In the rows, 128 means zero.
Each row of numbers stands for one element and depends on some of the facts below. Use the named rows to name the rest.

Some facts about the elements:
ζ: refers to; Ξ: points at
bebal ζ truske; bebuk ζ trizol; bestar ζ povum; besun ζ siklagrek
braflol ζ grinek; bragrik ζ bestar; bratis ζ gezos; brebor ζ tiku
brotrabim ζ gekli; brulor ζ tugage; dogal ζ metrer; dogri ζ dogal
dretun ζ zakaska; druvon ζ zufipo; dubri ζ metaplo; flefum ζ gistin
flitro ζ kloplilor; flozafan ζ trefli; flufes ζ pluske; flunil ζ togal
funu ζ fule; gadral ζ bebal; gastodi ζ sadram; gezos ζ subur
gistin ζ nirir; gobrepi ζ flunil; goro ζ skatek; graklok ζ treflo
grinek ζ gadral; gritifun ζ vibran; grudros ζ boskam; gutro ζ setres
kaston ζ tiklol; ketrovam ζ gobrepi; kife ζ metrir; kise ζ litel
kloplilor ζ mupil; kludrustal ζ mero; klufe ζ flitro; legrun ζ grudros
litel ζ skostek; lotran ζ pliflas; lubu ζ mestek; meflir ζ sadro
mero ζ muflin; mestek ζ flufes; metaplo ζ plitror; metrer ζ kaston
metrir ζ zuviklum; mevuk ζ flamusek; midis ζ mevuk; mimuk ζ skovos
miste ζ graklok; muflin ζ funu; mupil ζ brulor; netru ζ nilak
nira ζ flefum; nirir ζ paflok; nubri ζ plibrol; pigugos ζ vustes
plibrol ζ skesta; pliflas ζ besun; ploluror ζ dogri; pluske ζ sigre
posok ζ mulodor; potres ζ kludrustal; povum ζ klufe; refu ζ rogo
rogo ζ fuvon; sadro ζ kife; setres ζ dubri; skostek ζ triklo
skovos ζ fostok; stetipo ζ dromon; stetres ζ braflol; stigrek ζ flibuk
tiplon ζ vigrus; tipluk ζ stetres; togal ζ dretun; trebrok ζ tregru
treflo ζ zipi; tregru ζ zuflipan; triklo ζ gutro; trizaskun ζ brotrabim
trodral ζ nubri; troskol ζ legrun; truske ζ gekluk; tugage ζ meflir
vidril ζ drato; zakaska ζ truzik; zetro ζ ploluror; zosko ζ stigrek
zufipo ζ briske; zuflipan ζ bragrik; flefum Ξ stafosko; flefum Ξ dogri
gekluk Ξ flufes; graklok Ξ pluske; graklok Ξ skovos; graklok Ξ dretun
grinek Ξ meflir; grinek Ξ gobrepi; grinek Ξ vaba; kaston Ξ nubri
kaston Ξ toki; kaston Ξ tregru; ketrovam Ξ lubu; ketrovam Ξ gitren
ketrovam Ξ gastodi; kigo Ξ sito; kigo Ξ grudros; klasur Ξ novu
kloplilor Ξ pluske; kloplilor Ξ plepleni; kloplilor Ξ sadram; klufe Ξ feve
klufe Ξ lisu; koben Ξ vibran; koben Ξ kife; koben Ξ skovos
koben Ξ zakaska; koben Ξ mulodor; laflo Ξ postovil; legrun Ξ bestar
litel Ξ flitro; litel Ξ mulodor; meflus Ξ tivu; meflus Ξ gramur
mero Ξ flozafan; mero Ξ trizol; mestek Ξ tivu; mestek Ξ nira
mestek Ξ plepleni; mestek Ξ gezos; metaplo Ξ feve; metaplo Ξ skotu
metaplo Ξ gramur; metrer Ξ rogo; metrer Ξ druvon; metrer Ξ grudros
midis Ξ skostek; midis Ξ stigre; midis Ξ bafi; midis Ξ skotu
midis Ξ vidril; midis Ξ tiplon; mimuk Ξ stafosko; mimuk Ξ skostek
mimuk Ξ tiplon; mimuk Ξ nufes; muflin Ξ besun; muflin Ξ kise
muflin Ξ gobrepi; muflin Ξ muklam; muflin Ξ pliflas; mupil Ξ flitro
mupil Ξ gitren; pemes Ξ lotran; pemes Ξ sigre; pemes Ξ geflel
pigugos Ξ brasken; pigugos Ξ dubri; pigugos Ξ gitren; plitror Ξ brulor
plitror Ξ kistis; reke Ξ vibran; reke Ξ brebor; skamoko Ξ zetro
skamoko Ξ povum; skamoko Ξ plepleni; skesta Ξ remar; skesta Ξ drato
skesta Ξ nufes; skipluk Ξ druvon; skipluk Ξ tiklol; skipluk Ξ dropok
skipluk Ξ nuflol; skipluk Ξ stetres; stigrek Ξ skazok; stigrek Ξ brepazun
stigrek Ξ nuflol; stigrek Ξ plepleni; travu Ξ drisagu; trebrok Ξ trifum
tridul Ξ stipok; trodral Ξ trifum; trodral Ξ veplu; vaklal Ξ nirir
vaklal Ξ mubu; vaklal Ξ tiku; vaklal Ξ gobrepi; vaklal Ξ refu
vustes Ξ tipluk; zefluk Ξ lotran; zefluk Ξ nuflol; zuflipan Ξ gitren
zuviklum Ξ tiklol; zuviklum Ξ tragrinum

Known rows:
graklok: [114 110 140 110 107 154 139 133 166 134  97 112 159 134 160 145 116 139
 131 144 114  94  94 148 140 158 103 143 111 122 133 148  84 121 110 120
 110 161 139 101 105 152 152 144 145 106 104 134]
metrer: [ 55 123 144 123 127 140 159 120 188 209 140 134 103 109 194 162  64  91
 133 206 106 112 128 159 182 143  54  76  44 162 211 131 147 101 154 162
 153 111 193 103 118 190 145 151 135 124 132  77]
besun: [125  94 146 135 125 118 146 109 113 140 100 132 110 137 148 155 132 118
 118 139 159  97 118 139 127 123 108 132 131 143 144 147 100  93 126 143
  80 155 136 118  98 140 136 142 142 149 109 122]
mupil: [ 90 155  98 100 120 157 154 123 112 128 107  88 134 160 104  96 128 149
 152 114 127 125  41 167 112  82  90 126  47 104 139 155 122  52 115  78
  74 114  86 120  49 158 132 150 126  87  99 129]
flibuk: [142 143 130 139 145 123 111 132 134 115 145 140 122 113  93  96 127 136
 126 116 114 162 148 116 116 135 147 123 156 119 119 117 158 150 137 126
 161  99 122 158 164 111 115 111 115 122 141 116]
drisagu: [141 144 129 142 143 120 112 134 129 116 144 143 118 115  97  96 129 131
 127 119 123 162 152 112 113 125 153 125 155 122 109 112 157 148 141 133
 161 102 120 153 163 103 110 110 117 128 143 112]
flozafan: [117 109 126 130 111 123 146 129 118 144 117 120 134 141 154 154 128 116
 136 145 142 107 119 133 128 110 133 125 100 139 122 130 106 120 126 134
 101 151 131 108  95 131 135 137 145 138 116 131]
feve: [135 162 123 133 143 126 114 126 116 103 142 138 109 120  99 112 144 121
 114  97 123 162 148 117 124 125 151 145 154 131 113 112 151 155 150 135
 171 102 115 140 166  95 109 108 106 142 156 109]
gekli: [142 143 130 140 146 123 110 133 135 115 145 139 121 113  94  96 127 136
 126 116 114 160 148 116 115 133 145 125 156 118 118 117 158 151 138 127
 162  99 122 158 163 112 115 110 115 122 141 115]
povum: [ 67 110 113  98 164 149 121 188  74  74  73  56 172 154 177 161 151 110
 162 131 114 101  53 135  96 138 136 121 127 138 160 116 152  53 148 140
 112 148 143  72  61  98  80 112 171 151 111 144]
ketrovam: [147 107 111 113 143 136 146 122 118 170 120 118 152 115 146 133 121 149
 104 128 109 105  87 136 142 106 114 111 103 132 165 158  95 124 110 109
  93 126 120  75  88 162 168 143 125 108 108 160]
lubu: [134 106 116 117 130 120 149 131 114 163 133 127 126 133 157 131 131 118
 118 127 135 101  96 135 132  99 120 126  94 158 131 146  91 103 121 131
  88 134 120  77  98 141 134 128 125 125 122 148]
zosko: [118 108 127 124 113 127 146 126 123 144 116 118 138 141 154 157 125 123
 133 142 135 102 115 137 134 120 121 125 100 134 135 138 104 119 122 129
  99 150 134 110  95 142 141 140 142 131 114 137]
flefum: [122 106 131 106 118 118 152 109 132 139 123 113 157 150 160 184 127 122
 129 121 134 108 111 157 155 139 101 134 101 134 152 148  96 142 120 128
 108 145 140 122 100 154 153 148 133 117 118 148]
skipluk: [134 153 122 120 135 142  90 136 144 108 167 139 133 112 101  87 117 159
 136 118 107 154 155 111 142 160 110  93 162 110 156 122 190 137 117 109
 170 108 145 170 175 149 123 121 118 109 142 151]
metrir: [106 130 123 126  72 140 157 102 131 142 123 130 121 160 124 130 124 136
 135 122 151 114 111 152 141  96 112 128  73 129 116 156 100 116 123 112
  87 161 114 138  88 154 151 145 135 121 106 120]
kife: [103 152 140 114  51 151 160 103 164 139 106 142 123 160 122  94 120 142
 142 124 178 121  85 164 145  89  98 152  67 127  74 156  75  95 111 115
  82 172  92 135  88 144 148 162 133  94 107 100]
kistis: [141 143 130 144 142 119 112 135 130 118 145 141 118 115  96  97 129 129
 129 120 122 163 153 112 111 123 157 124 152 122 108 111 156 150 141 132
 160 102 120 154 161 102 109 109 119 129 142 110]

Name these rows:
No name comes twice in this set of rows, the named rows included.
[ 88 153 131 137  52 151 168  70 117 127 103 140  79 177  85 102 131 145
 133 107 189 121 100 166 133  66  88 137  63 116 111 172 104  70 126  99
  55 168  89 173  67 159 149 162 130 128  92  87] -> meflir
[141   5 175 119  93  86 157 106 163 115 144 151 167 186 146 154 126 144
 109  51 140  98 101 174 146 178  98 119 159 197 150 238  71 146 139 151
  52 198 171 169 132 175 136  73 147 115  83 166] -> muflin
[ 88 135 109  93 162 133 139 163  87 108  85  75 153 150 149 117 143 118
 168 133 144 121  35 151  96  91 116 128  87 127 128 121 132  31 127 122
  87 117 100  83  50 107  89 140 148 110 115 133] -> flitro
[149 144 148 121 155 141 104 140 189 112 126 132 154 102  96  78 109 157
 133 125  98 161 117 132 118 172 119 144 165  96 112 125 137 146 115 113
 167  94 120 157 172 122 126 125 116  75 135 113] -> koben
[ 56 157 106 100 107 192 132 144 115  80  75  67 151 163 124 125 134 147
 160 126 108 108  52 156 113 130 100 134  82  92 152 140 139  58 128  87
 103 149 115 118  54 142 124 144 152 118  93 122] -> kloplilor
[ 75 107 138 141 127 137 166 120 173 193 122 116 119 122 167 170  81  99
 128 187  90 113 121 157 145 137 100 103  52 143 180 137 122 132 157 145
 137 113 168 108 102 167 150 135 138 126 113  78] -> kaston
[137 146 123 131 140 138 101 135 141 111 155 136 130 113  94  93 119 151
 129 115  98 157 150 115 126 152 128 109 157 109 143 124 173 149 127 111
 166 102 136 167 168 135 124 113 116 115 137 135] -> pemes
[121  95 131 124 108 122 149 124 129 147 122 124 144 144 160 159 124 121
 128 134 137 101 114 141 140 124 122 123 105 147 134 148  96 128 124 136
  97 160 139 108  99 144 143 133 144 130 110 140] -> gistin
[156 133 148 116 126 148 130 124 125 160  57 139 186  89 167 131 120 162
 101 160 172 119  92 126 164  86 138 119 156 117 125 126  86 142 104 146
 118 174 106  55  82 115 183 190 155 112 109 121] -> zakaska
[ 72 119 107  94 172 140 135 159  77  80  80  43 182 163 152 181 146 118
 165 121 102 114  51 158 100 138 119 124 101 109 179 127 154  73 142 113
 108 119 132 108  48 120 103 128 158 128 106 146] -> klufe
[137 151 127 136 135 126 103 137 127 113 151 147 114 113 101  88 129 135
 129 119 128 159 154 106 124 127 144 115 159 127 117 110 169 138 136 133
 163 111 127 152 168 110 107 114 118 132 148 123] -> geflel
[ 59 132 150 126 136 122 176 109 171 205 122 133  92 116 196 184  84  63
 121 191 129 122 123 168 174 122  75 117  42 176 177 120 117 113 174 185
 155 105 169  85 114 151 135 149 125 141 147  48] -> dogri
[120 163 132 131 136 127 102 139 137 128 162 159 100 104 119  84 117 122
 134 136 139 163 163 108 143 126 123  99 150 143 130 102 184 120 141 150
 177 105 141 146 178 117  99 120 116 132 160 111] -> tiklol

Now the same elements, written a new way:
Named rows:
fipen: [126 127 124 127 124 120 130 123 126 127 128 130 129 128 125 127 128 125
 133 127 130 129 129 127 127 128]
sigre: [126 138 124 123 124 125 134 203 120 149 110 140 130 126 125 122 131 126
 143 131 127 135 130 136 127 125]
tiku: [120 129 142 122 101 110 125 128 144 142 131 121 133 125 133 127 129 150
 135 133 121 134 136 120 121 154]
zufipo: [124 128 124 128 124 116 132 129 125 129 128 133 130 127 125 125 128 124
 134 127 128 130 130 127 126 125]
gezos: [135 131 130 116 139 160 122 148 132 144 126 141 106 123 119 125 130 136
 128 120 106 123 138 133 127 106]
fuvon: [126 129 124 126 127 114 129 127 123 131 125 134 133 126 127 126 128 124
 137 126 129 131 128 126 126 133]
netru: [123 127 124 129 121 119 133 130 128 125 130 130 126 128 124 125 128 125
 131 128 129 128 131 128 127 121]
zuviklum: [139 138 144 117 140 148 109 141  85 137  90 115 156 132 137 144 129 109
 147 120 148 144 111 123 136 164]
ploluror: [120 131 120 137 114 124 119  81 132 129 123 145 140 146 119 129 112 153
  51 111 152 130 131 119 130 104]
stafosko: [124 133 126 117 166 112 126 118 135 128 157 135 128 134 164 118 128 137
 118 142 132 125 127 130 124 128]
drato: [125 132 126 121 160 109 126 123 129 130 149 134 137 133 157 121 128 132
 125 138 132 128 126 128 124 134]
tiplon: [124 132 127 113 169 116 129 125 136 128 164 134 121 134 169 117 130 138
 111 143 128 122 131 132 123 119]
potres: [138 132 125 124 122 118 105 129 149  84 175 126  98 121 115 124 133 113
 142 123 127 144 136 122 124 102]
rogo: [129 139 129 134 124 126 128 213 127 132 118 124 120 135 124 127 127 128
 139 135 144 135 121 135 130 122]
zefluk: [135 133 135 134 125 139 128 218 114 131 111 110 128 133 121 138 131 114
 127 118 130 131 131 131 133 102]
truzik: [123 120 145 125 155 108 135 195 137 118 104 129 115 130 107 112 110 114
 157 122 124 117 109 117 133 162]
gramur: [133 131 130 106 154 143 124 114 134 138 142 141 100 127 142 119 130 142
 118 126 112 120 134 133 124 117]
fule: [142 134 126 122 129 113  99 122 145  89 168 130 103 121 119 125 132 113
 150 120 127 148 132 119 124 117]

Which element is each row?
No name comes twice in this set of rows, the named rows included.
[127 126 124 129 126 111 131 121 118 127 122 128 138 127 127 129 128 116
 136 121 129 130 130 124 127 129] -> vustes
[142 130 124 124 123 107 100 124 140  75 176 121 105 120 116 129 134  99
 148 114 127 148 139 116 125  99] -> mero
[136 125 133 113 149 141 128 132 116 133 131 124 123 127 139 131 133 118
 112 112 107 120 142 126 127 100] -> meflus
[117 131 116 122 120 112 141 150 124 143 121 147 135 121 127 117 130 125
 141 134 124 131 135 133 124 127] -> flufes
[121 130 120 123 125 108 140 150 118 142 117 142 146 122 132 122 131 118
 139 129 123 133 135 130 124 129] -> paflok
[112 130 137 119  96 104 138 162 139 154 126 129 144 120 137 123 134 144
 135 138 114 135 145 125 119 143] -> nirir
[132 126 129 118 137 146 138 190 107 149 112 130 143 120 130 133 137 106
 119 110  95 124 153 130 127  84] -> mestek
[133 141 133 133 124 140 125 224 126 134 114 122 114 136 120 129 127 132
 137 132 141 133 122 137 132 117] -> dropok
[106 118 125 125  96 155 140  86 117 102 145 112 112 128 106 130 132 115
 116 138 142 113 143 133 136  84] -> trebrok
[128 132 126 113 133 157 134 176 128 153 122 147 115 119 121 121 133 131
 126 125 101 123 146 138 125  95] -> nira
[120 121 146 129  95 100 133 144 126 131 129  96 157 126 141 140 133 126
 120 120 117 132 147 113 124 133] -> vaklal
[138 130 135 132 131 152 127 214 112 136 110 114 134 128 120 141 133 109
 123 111 114 128 139 129 132  89] -> stigrek
[117 125 143 108 110 228 117  77 119 120 133 121  95 123  98 136 132 134
 114 143 130 112 137 141 140  89] -> povum
[161 115 114 175 121 152 138 117 126 118 139  97 167 117 167 134 121 135
 118 126 119 124 131 132 135 156] -> litel
[125 127 126 125 162  95 133 146 112 126 144 120 163 133 168 130 133 107
 114 128 128 129 136 122 125 118] -> skesta

Now the same elements, written a new way:
Some rows with their names:
miste: [120 147 162 131 159 163 132 121 146  82 161 141 108  92 182 156 135  89
 110 105 106 143 115 113 163  88  94 149 105 149 101 114  89 129  73]
vibran: [115 152 164 134 111 114 101 139 155 116 127 136  82 151 134 155 139  96
  61 146  85  98  82 205  76 119  48 167  86 166 107 133 140 140  50]
flefum: [102 134 166  85 133 126 135 121 128  65 160 144  75 126 142 165 160  94
 117 126  99 155  91 165 154 108  29 137 104 174  88  80 105 113  73]
muflin: [111 165 182 123 114 122 119 102 137  82 154 138  84  97 160 173 116  75
  80 137 107 108  66 125 136 106  66 156 109 137 111 115 109 146  64]
sigre: [113 136 139  91 142  96  87 124 131  97 131 123  75 110 160 125 161 122
  97 130 106 112  88 194  80 124  62 138 111 194 117  97 137 120  81]
stafosko: [124 159 161 119 138 143 128 124 153  77 128 114  91 108 171 156 148  91
  90 123  96 135 107 160 114 105  68 139 123 157 123 110 110 119  57]
koben: [ 99 153 164 130 120 114 104 127 150  80 151 125  89 107 148 165 136  68
  90 130 106  99  69 128 151 118  55 166 116 145  98 105 127 142  64]
lisu: [130 157 171 114 135 133 120 117 144 100 135 125  98 106 174 145 140  97
  91 125  96 115  93 154 116  97  85 151 106 152 115 114 112 134  76]
dogri: [126 153 168 128 126 148 128 112 150  87 147 131  94 117 167 165 120  96
  89 117  85 124 109 155 113 102  72 145 111 142 119 112 111 128  61]
grinek: [108 164 158 130 128 102 102 121 121  94 145 129 100  96 147 159 145  60
  86 136 102 109  70 148 143 110  85 161 123 163 131 115 109 144  58]
plibrol: [123 149 170 123 130 162 129  98 155  86 159 146  80 112 172 171 104 109
  84 123  97 124  99 138 113 100  68 155  94 138 102 117 111 134  73]
kaston: [115 162 181 119 110 124 123 104 132  85 153 141  88 109 151 177 118  78
  87 128  93 111  75 146 127 110  63 152 109 137 117 102 110 139  65]
stigrek: [114 155 197 107 146 118 101 122 135  91 119 150  87  86 129 171 149  77
 105  95 105 116  79 125 109 116  87 130 136 152 127  76  78 120  67]
toki: [124 154 164 123 139 134 116 125 150  96 138 126  96 104 170 150 139  98
  92 118  99 117 100 152 113 103  79 146 108 151 114 113 115 130  67]
stipok: [125 154 166 121 137 131 118 121 149  95 137 127  94 103 172 148 138  96
  91 122 101 117  99 153 116 104  77 148 109 150 115 114 117 131  68]
dretun: [120 150 161 125 143 124 109 137 151 101 133 126 103 114 158 144 149  95
  95 114  94 114 103 161 117 106  78 153 113 161 115 110 116 126  63]
mero: [114 166 184 121 119 130 123 102 136  80 149 139  83  97 157 181 122  76
  81 128 104 118  73 129 127 107  69 155 113 137 117 106 105 136  64]
truzik: [117 152 169 107 127 108  91 119 149  96 124 125  74 120 154 139 138 114
  77 127  96 101  86 183  69 114  65 151 115 173 121 112 120 120  59]

Rows to name:
No name comes twice in this set of rows, the named rows included.
[140 165 200 145 128 136 154 167 171 123 121 130 135 114 175 145 162  65
 101 116  96 111 117 151 144  91  72 136  87 115  95 124 115 143  56] -> brebor
[104 166 132 121 156 152  84  89 169  58 116  95  36  45 213 165 140 109
  43 153 162 104  45 100  65 134  84 172 130 154 114 131 146 137  82] -> mulodor
[107 166 167 114 117  93  86 106 122  86 127 122  71 107 138 163 141  83
  68 141  99 101  57 175  84 125  67 159 129 171 141 108 117 130  54] -> gekluk
[ 97 149 174 119 136 136 104 109 150  69 158 141  73 101 143 179 127  84
  97 120 109 117  68 112 145 114  59 171 117 146  95  92 104 131  69] -> graklok
[157 170 212 112 122 124 164 157 180  93 107  92 135  90 203 127 158  74
 128  94  93 103 131 136 142  82  69  99 134  93 111  86 112 119  66] -> tiplon
[110 149 173 105 130 134  94  94 156  76 139 133  56 108 162 155 111 127
  73 125 109 112  80 150  73 107  60 157 110 166 108 113 108 116  66] -> zipi
[121 170 130 137 187 180 128 109 150  76 132 105  88  26 235 169 169  79
  81 132 155 146  85  77 140 113 123 155 124 136 119 126 122 142  91] -> posok

